Below are the code and all the weights of a small trained network. Each question names an input and a class and asks about switching units off, where a switched-off unit gives its printed mean instead of its output.

import numpy as np


def w(rows, s, z=0):
    codes = np.array(rows[::2]) - 128.0
    scale = np.full(codes.shape[1], s)
    scale[-1] = z or s
    return codes * scale


def f(y):
    return np.maximum(y, 0)


def log_softmax(a):
    a = a - a.max(-1, keepdims=True)
    return a - np.log(np.exp(a).sum(-1, keepdims=True))


def net(x, mask):
    res = np.array(x, float).reshape(1, 4) / 4 @ E
    y = f(res @ A[0][:, :-1].T + A[0][:, -1])
    res = res + np.where(mask, y, B[0][:, -1]) @ B[0][:, :-1]
    return log_softmax(res[-1] @ U[:, :-1].T + U[:, -1])


A, B = {}, {}
E = w([
[33,167,123,224,177,39,41,65],'x0',
[188,180,255,111,198,48,157,194],'x1',
[162,102,100,209,203,154,227,146],'x2',
[242,240,129,121,61,155,97,52],'x3',
],0.0084)
A[0] = w([
[106,112,119,195,221,61,114,118,190],'neuron 0',
[64,95,98,157,72,151,101,111,239],'neuron 1',
[167,162,68,116,71,156,102,102,203],'neuron 2',
[117,165,161,126,118,93,65,105,180],'neuron 3',
[117,215,156,117,126,42,51,67,243],'neuron 4',
[193,94,134,125,145,174,196,148,253],'neuron 5',
[101,80,73,98,116,156,113,116,151],'neuron 6',
[78,116,119,143,132,145,71,153,236],'neuron 7',
[84,109,97,161,127,131,138,122,227],'neuron 8',
[161,184,255,86,145,93,151,174,255],'neuron 9',
[175,176,72,107,64,223,127,78,189],'neuron 10',
[238,151,117,101,77,179,141,79,191],'neuron 11',
],0.0093,0.0035)
B[0] = w([
[65,107,131,225,163,60,194,120,203],'neuron 0',
[155,96,71,105,155,157,136,85,204],'neuron 1',
[64,167,158,157,92,189,134,65,204],'neuron 2',
[163,164,120,90,122,61,79,53,190],'neuron 3',
[141,170,164,162,109,76,107,41,238],'neuron 4',
[130,137,127,98,106,182,213,194,218],'neuron 5',
[136,81,90,53,163,162,99,75,180],'neuron 6',
[163,98,108,133,176,103,102,66,182],'neuron 7',
[103,97,76,125,138,126,145,103,179],'neuron 8',
[160,158,254,118,174,88,69,208,246],'neuron 9',
[102,138,165,137,79,210,135,96,233],'neuron 10',
[87,146,184,114,46,176,145,144,237],'neuron 11',
],0.0086,0.013)
U = w([
[67,84,95,216,166,74,164,126,159],'0',
[127,134,49,115,149,152,210,208,97],'1',
[144,40,26,18,169,175,100,79,177],'2',
[150,119,169,83,141,133,133,253,198],'3',
[78,179,173,116,51,245,137,115,141],'4',
[129,166,63,124,100,111,65,31,29],'5',
[148,224,177,121,148,66,26,135,140],'6',
[118,161,80,141,97,153,43,178,6],'7',
],0.0075,0.0026)

Each question gives the input, the list of numbers given to net, and the class t.
The units are the neurons (one row each of A and B). Each row of codes is followed by its name. A weight is (code - 128) times the scale printed after its matrix; where a second scale follows, it is the last column's (A, B and U).
mask holds one flag per neuron, in row order. A switched-off neuron (its flag False) gives its mean, the last column of its row in B, instead of its output. The means were averaged over made-up inputs and are rounded, as every weight is.
A unit's drop is (log p(t) with every unit on - log p(t) with that unit switched off) / (log p(t) with every unit on - log p(t) with every unit switched off).
The circuit of an input: a set's keep is (log p(t) with only the set's units on - log p(t) with every unit switched off) / (log p(t) with every unit on - log p(t) with every unit switched off). Starting from all 12 units, units are removed one at a time, each time the one whose removal leaves the highest keep (on an exact tie, the one counted first), for as long as the keep stays at least 0.8.
units of the circuit, in order: the units of the circuit, biggest drop first
most important unit: the unit with the biggest drop
top k neurons: the k neurons with the biggest drops, biggest first
drop when u is switched off: that unit's drop, to one decimal
input [3,5,1,-4], class 0: units of the circuit, in order => (neuron 0)
input [0,-1,-3,0], class 5: units of the circuit, in order => (neuron 9; neuron 5)
input [7,6,-1,-5], class 0: top 2 neurons => (neuron 0; neuron 11)
input [-2,-2,8,-8], class 1: units of the circuit, in order => (neuron 5; neuron 4)
input [-2,-8,1,-1], class 2: top 2 neurons => (neuron 6; neuron 1)
input [8,0,-6,-3], class 5: top 3 neurons => (neuron 9; neuron 3; neuron 4)
input [-7,6,7,6], class 3: top 2 neurons => (neuron 9; neuron 4)
input [-3,-7,1,-1], class 2: top 3 neurons => (neuron 6; neuron 1; neuron 9)
input [-5,5,-7,4], class 6: top 3 neurons => (neuron 9; neuron 3; neuron 4)
input [8,1,-8,-8], class 0: top 2 neurons => (neuron 0; neuron 10)
input [-6,-5,1,-4], class 2: drop when neuron 6 is switched off => 0.2
input [0,-8,2,0], class 2: drop when neuron 1 is switched off => 0.1
input [-2,1,2,-5], class 1: drop when neuron 8 is switched off => 0.0
input [-6,-7,-7,-4], class 2: most important unit => neuron 6
input [-7,-3,3,-7], class 2: drop when neuron 6 is switched off => 0.6
